Here is a tiny trained network, its code and every weight. The questions are about switching its units off for an input and a class, where a switched-off unit gives its printed mean instead of its output.

import numpy as np


def w(rows, s, z=0):
    codes = np.array(rows[::2]) - 128.0
    scale = np.full(codes.shape[1], s)
    scale[-1] = z or s
    return codes * scale


def f(y):
    return np.maximum(y, 0)


def log_softmax(a):
    a = a - a.max(-1, keepdims=True)
    return a - np.log(np.exp(a).sum(-1, keepdims=True))


def net(x, mask):
    res = np.array(x, float).reshape(1, 3) / 4 @ E
    y = f(res @ A[0][:, :-1].T + A[0][:, -1])
    res = res + np.where(mask, y, B[0][:, -1]) @ B[0][:, :-1]
    return log_softmax(res[-1] @ U[:, :-1].T + U[:, -1])


A, B = {}, {}
E = w([
[234,143,255],'x0',
[123,128,134],'x1',
[2,51,245],'x2',
],0.0066)
A[0] = w([
[67,8,216,38],'n0',
[17,77,11,147],'n1',
[190,190,63,90],'n2',
[181,158,73,1],'n3',
[209,87,251,109],'n4',
[49,144,155,68],'n5',
],0.011,0.0049)
B[0] = w([
[188,252,128,213],'n0',
[230,85,233,254],'n1',
[172,141,174,239],'n2',
[190,220,122,182],'n3',
[196,55,149,236],'n4',
[141,159,124,163],'n5',
],0.012,0.0078)
U = w([
[186,241,163,93],'0',
[206,2,194,65],'1',
[161,103,163,253],'2',
[141,66,143,201],'3',
[52,21,47,74],'4',
[88,103,74,75],'5',
],0.012,0.013)

Each question gives the input, the list of numbers given to net, and the class t.
The units are the neurons (one row each of A and B). Each row of codes is followed by its name. A weight is (code - 128) times the scale printed after its matrix; where a second scale follows, it is the last column's (A, B and U).
mask holds one flag per neuron, in row order. A switched-off neuron (its flag False) gives its mean, the last column of its row in B, instead of its output. The means were averaged over made-up inputs and are rounded, as every weight is.
A unit's drop is (log p(t) with every unit on - log p(t) with that unit switched off) / (log p(t) with every unit on - log p(t) with every unit switched off).
The circuit of an input: a set's keep is (log p(t) with only the set's units on - log p(t) with every unit switched off) / (log p(t) with every unit on - log p(t) with every unit switched off). Starting from all 6 units, units are removed one at a time, each time the one whose removal leaves the highest keep (on an exact tie, the one counted first), for as long as the keep stays at least 0.8.
units of the circuit, in order: the units of the circuit, biggest drop first
k most important neurons: the k neurons with the biggest drops, biggest first
drop of u: that unit's drop, to one decimal
input [-6,5,-1], class 1: units of the circuit, in order	(n1)
input [0,3,-3], class 3: units of the circuit, in order	(n0 n1)
input [-2,-1,0], class 3: units of the circuit, in order	(n0 n4 n2)
input [-8,3,5], class 1: 2 most important neurons	(n1 n3)
input [2,-2,-3], class 3: units of the circuit, in order	(n0 n1)
input [3,3,0], class 3: 3 most important neurons	(n1 n2 n0)
input [2,-2,5], class 0: 2 most important neurons	(n0 n1)
input [-1,-1,-2], class 3: units of the circuit, in order	(n0 n3 n1)
input [-7,-3,8], class 0: 3 most important neurons	(n0 n4 n5)
input [-5,-2,0], class 1: 3 most important neurons	(n1 n0 n3)
input [-3,3,5], class 0: 2 most important neurons	(n0 n4)
input [-7,0,-3], class 1: 2 most important neurons	(n1 n0)
input [6,3,-2], class 1: 3 most important neurons	(n4 n0 n3)
input [-6,0,-5], class 1: 2 most important neurons	(n1 n0)
input [5,-2,6], class 0: 2 most important neurons	(n0 n1)
input [7,5,-3], class 1: 2 most important neurons	(n4 n0)
input [8,6,-7], class 1: 2 most important neurons	(n4 n0)
input [-5,-5,3], class 1: 2 most important neurons	(n1 n3)
input [-8,2,-2], class 1: drop of n1	1.0
input [-2,-8,8], class 0: drop of n0	0.9
input [-1,-3,0], class 3: drop of n2	0.2
